Here is a tiny trained network, its code and every weight. The questions are about switching its units off for an input and a class, where a switched-off unit gives its printed mean instead of its output.

import numpy as np


def w(rows, s, z=0):
    codes = np.array(rows[::2]) - 128.0
    scale = np.full(codes.shape[1], s)
    scale[-1] = z or s
    return codes * scale


def f(y):
    return np.maximum(y, 0)


def log_softmax(a):
    a = a - a.max(-1, keepdims=True)
    return a - np.log(np.exp(a).sum(-1, keepdims=True))


def net(x, mask):
    res = np.array(x, float).reshape(1, 3) / 4 @ E
    y = f(res @ A[0][:, :-1].T + A[0][:, -1])
    res = res + np.where(mask, y, B[0][:, -1]) @ B[0][:, :-1]
    return log_softmax(res[-1] @ U[:, :-1].T + U[:, -1])


A, B = {}, {}
E = w([
[163,9,206,117],'x0',
[217,117,76,133],'x1',
[99,78,62,60],'x2',
],0.011)
A[0] = w([
[154,113,180,138,94],'neuron 1',
[110,176,89,130,199],'neuron 2',
[150,153,161,154,255],'neuron 3',
[238,132,83,121,127],'neuron 4',
[82,60,42,76,128],'neuron 5',
[119,156,116,151,104],'neuron 6',
[192,119,102,103,124],'neuron 7',
[132,164,96,151,100],'neuron 8',
[96,134,150,126,247],'neuron 9',
[158,47,202,104,151],'neuron 10',
[6,147,211,121,97],'neuron 11',
[103,110,95,98,82],'neuron 12',
[188,202,215,200,110],'neuron 13',
[141,78,132,146,77],'neuron 14',
[229,146,95,177,111],'neuron 15',
[114,230,86,119,81],'neuron 16',
],0.018,0.0093)
B[0] = w([
[152,102,178,147,170],'neuron 1',
[194,136,90,185,222],'neuron 2',
[174,179,32,97,224],'neuron 3',
[42,165,102,157,218],'neuron 4',
[181,209,169,36,231],'neuron 5',
[142,94,152,142,157],'neuron 6',
[88,184,127,145,182],'neuron 7',
[141,85,150,146,171],'neuron 8',
[141,220,27,159,211],'neuron 9',
[186,87,113,213,249],'neuron 10',
[3,166,164,146,236],'neuron 11',
[140,133,192,98,158],'neuron 12',
[172,166,211,25,242],'neuron 13',
[132,99,176,153,157],'neuron 14',
[55,173,135,140,209],'neuron 15',
[152,27,181,189,226],'neuron 16',
],0.028,0.014)
U = w([
[199,95,183,214,78],'0',
[50,157,169,160,169],'1',
[189,138,205,54,240],'2',
[188,135,10,120,251],'3',
[29,52,186,119,7],'4',
[69,84,120,41,26],'5',
[181,64,91,56,29],'6',
],0.012,0.003)

Each question gives the input, the list of numbers given to net, and the class t.
The units are the neurons (one row each of A and B). Each row of codes is followed by its name. A weight is (code - 128) times the scale printed after its matrix; where a second scale follows, it is the last column's (A, B and U).
mask holds one flag per neuron, in row order. A switched-off neuron (its flag False) gives its mean, the last column of its row in B, instead of its output. The means were averaged over made-up inputs and are rounded, as every weight is.
A unit's drop is (log p(t) with every unit on - log p(t) with that unit switched off) / (log p(t) with every unit on - log p(t) with every unit switched off).
The circuit of an input: a set's keep is (log p(t) with only the set's units on - log p(t) with every unit switched off) / (log p(t) with every unit on - log p(t) with every unit switched off). Starting from the 12 units with the biggest drops (on a tie, the unit counted first), units are removed one at a time, each time the one whose removal leaves the highest keep (on an exact tie, the one counted first), for as long as the keep stays at least 0.8.
units of the circuit, in order: the units of the circuit, biggest drop first
most important unit: the unit with the biggest drop
top k neurons: the k neurons with the biggest drops, biggest first
drop of u: that unit's drop, to one decimal
input [1,8,7], class 1: most important unit => neuron 4
input [-5,8,-2], class 1: top 2 neurons => neuron 15; neuron 4
input [-5,1,-5], class 0: top 2 neurons => neuron 16; neuron 5
input [-6,-6,-1], class 0: top 4 neurons => neuron 16; neuron 2; neuron 4; neuron 15
input [-5,5,3], class 0: top 2 neurons => neuron 11; neuron 16
input [-7,5,6], class 0: top 3 neurons => neuron 16; neuron 13; neuron 2
input [3,4,-6], class 2: top 2 neurons => neuron 13; neuron 11
input [1,-3,-1], class 3: top 4 neurons => neuron 15; neuron 4; neuron 9; neuron 16
input [-3,2,3], class 3: top 2 neurons => neuron 13; neuron 11
input [7,-4,-8], class 2: top 2 neurons => neuron 13; neuron 16
input [6,7,-1], class 1: top 4 neurons => neuron 4; neuron 15; neuron 16; neuron 7
input [0,4,-2], class 1: top 2 neurons => neuron 15; neuron 10
input [2,2,2], class 3: top 2 neurons => neuron 11; neuron 13
input [-5,8,-4], class 1: top 2 neurons => neuron 15; neuron 4
input [-6,-6,-6], class 0: top 3 neurons => neuron 16; neuron 2; neuron 5
input [1,6,-8], class 2: units of the circuit, in order => neuron 13
input [-7,7,6], class 0: top 4 neurons => neuron 16; neuron 2; neuron 11; neuron 8
input [2,2,4], class 2: drop of neuron 1 => 0.0
input [-5,-5,4], class 0: drop of neuron 4 => 0.7
input [-7,8,-4], class 1: units of the circuit, in order => neuron 15
input [2,-2,1], class 3: drop of neuron 16 => 0.2
input [-1,-2,-8], class 2: drop of neuron 13 => 2.6
